Below is a small trained network, with its code and all its weights. Each question gives an input and a class and asks what happens when units are switched off, that is, made to give their printed mean instead of their output.

import numpy as np


def w(rows, s, z=0):
    codes = np.array(rows[::2]) - 128.0
    scale = np.full(codes.shape[1], s)
    scale[-1] = z or s
    return codes * scale


def f(y):
    return y / 2 * (1 + np.tanh(0.7978845608 * (y + 0.044715 * y**3)))


def log_softmax(a):
    a = a - a.max(-1, keepdims=True)
    return a - np.log(np.exp(a).sum(-1, keepdims=True))


def net(x, mask):
    res = np.array(x, float).reshape(1, 3) / 4 @ E
    y = f(res @ A[0][:, :-1].T + A[0][:, -1])
    res = res + np.where(mask, y, B[0][:, -1]) @ B[0][:, :-1]
    return log_softmax(res[-1] @ U[:, :-1].T + U[:, -1])


A, B = {}, {}
E = w([
[130,125,124,247,78,127,161],'x0',
[169,192,96,134,182,221,147],'x1',
[38,98,159,104,136,153,208],'x2',
],0.013)
A[0] = w([
[129,100,137,1,183,115,93,254],'neuron 1',
[150,159,114,48,203,156,49,180],'neuron 2',
[154,138,124,127,80,78,92,150],'neuron 3',
[148,116,136,133,96,46,29,177],'neuron 4',
[105,87,112,151,72,66,87,167],'neuron 5',
[95,164,132,142,188,219,210,124],'neuron 6',
[114,86,160,55,137,83,111,155],'neuron 7',
[95,143,115,96,142,192,224,128],'neuron 8',
[238,240,65,148,128,154,95,156],'neuron 9',
[56,49,182,101,82,89,145,142],'neuron 10',
],0.0096,0.0071)
B[0] = w([
[95,229,65,18,168,165,143,246],'neuron 1',
[112,112,209,41,239,174,143,216],'neuron 2',
[204,123,113,122,113,105,91,175],'neuron 3',
[255,164,128,57,121,62,48,216],'neuron 4',
[178,116,147,151,66,60,153,207],'neuron 5',
[247,110,136,151,89,2,26,215],'neuron 6',
[86,202,45,85,113,152,149,187],'neuron 7',
[186,199,142,107,80,46,100,199],'neuron 8',
[28,46,125,174,173,227,73,232],'neuron 9',
[34,160,95,148,82,152,221,222],'neuron 10',
],0.0076,0.013)
U = w([
[180,172,115,46,130,68,96,189],'0',
[194,100,149,195,58,54,96,248],'1',
[80,87,170,86,170,185,123,23],'2',
[75,81,66,227,129,176,91,96],'3',
[52,166,72,96,95,142,197,42],'4',
[69,78,168,185,71,81,254,108],'5',
],0.0099,0.0018)

Each question gives the input, the list of numbers given to net, and the class t.
The units are the neurons (one row each of A and B). Each row of codes is followed by its name. A weight is (code - 128) times the scale printed after its matrix; where a second scale follows, it is the last column's (A, B and U).
mask holds one flag per neuron, in row order. A switched-off neuron (its flag False) gives its mean, the last column of its row in B, instead of its output. The means were averaged over made-up inputs and are rounded, as every weight is.
A unit's drop is (log p(t) with every unit on - log p(t) with that unit switched off) / (log p(t) with every unit on - log p(t) with every unit switched off).
The circuit of an input: a set's keep is (log p(t) with only the set's units on - log p(t) with every unit switched off) / (log p(t) with every unit on - log p(t) with every unit switched off). Starting from all 10 units, units are removed one at a time, each time the one whose removal leaves the highest keep (on an exact tie, the one counted first), for as long as the keep stays at least 0.8.
circuit, biggest first: the units of the circuit, biggest drop first
top k neurons: the k neurons with the biggest drops, biggest first
drop when u is switched off: that unit's drop, to one decimal
input [6,-6,2], class 5: circuit, biggest first -> [neuron 10]
input [-4,-4,1], class 4: circuit, biggest first -> [neuron 6; neuron 10]
input [6,-1,2], class 5: top 2 neurons -> [neuron 4; neuron 6]
input [5,2,5], class 1: circuit, biggest first -> [neuron 6; neuron 1]
input [3,8,3], class 1: circuit, biggest first -> [neuron 6; neuron 1]
input [-4,3,0], class 2: circuit, biggest first -> [neuron 4; neuron 2]
input [-8,-1,1], class 4: circuit, biggest first -> [neuron 6; neuron 7]
input [0,8,-4], class 2: circuit, biggest first -> [neuron 2; neuron 9]
input [3,-1,1], class 5: top 2 neurons -> [neuron 6; neuron 4]
input [2,-1,-7], class 1: top 2 neurons -> [neuron 1; neuron 4]
input [3,0,-5], class 1: top 2 neurons -> [neuron 1; neuron 4]
input [6,7,0], class 3: top 4 neurons -> [neuron 9; neuron 4; neuron 5; neuron 3]
input [1,2,-7], class 3: top 2 neurons -> [neuron 9; neuron 1]
input [5,6,2], class 1: top neuron -> [neuron 6]
input [6,-4,2], class 5: top 2 neurons -> [neuron 6; neuron 10]
input [7,0,2], class 5: top 2 neurons -> [neuron 4; neuron 6]
input [1,-7,1], class 5: top 4 neurons -> [neuron 10; neuron 6; neuron 1; neuron 5]
input [-7,1,-8], class 2: top 3 neurons -> [neuron 9; neuron 2; neuron 6]
input [-6,6,0], class 2: top 2 neurons -> [neuron 2; neuron 9]
input [7,7,3], class 1: circuit, biggest first -> [neuron 6]
input [-6,-8,3], class 4: drop when neuron 10 is switched off -> 0.3
input [2,-4,6], class 5: drop when neuron 1 is switched off -> 0.5
input [7,4,-1], class 3: drop when neuron 6 is switched off -> 0.0
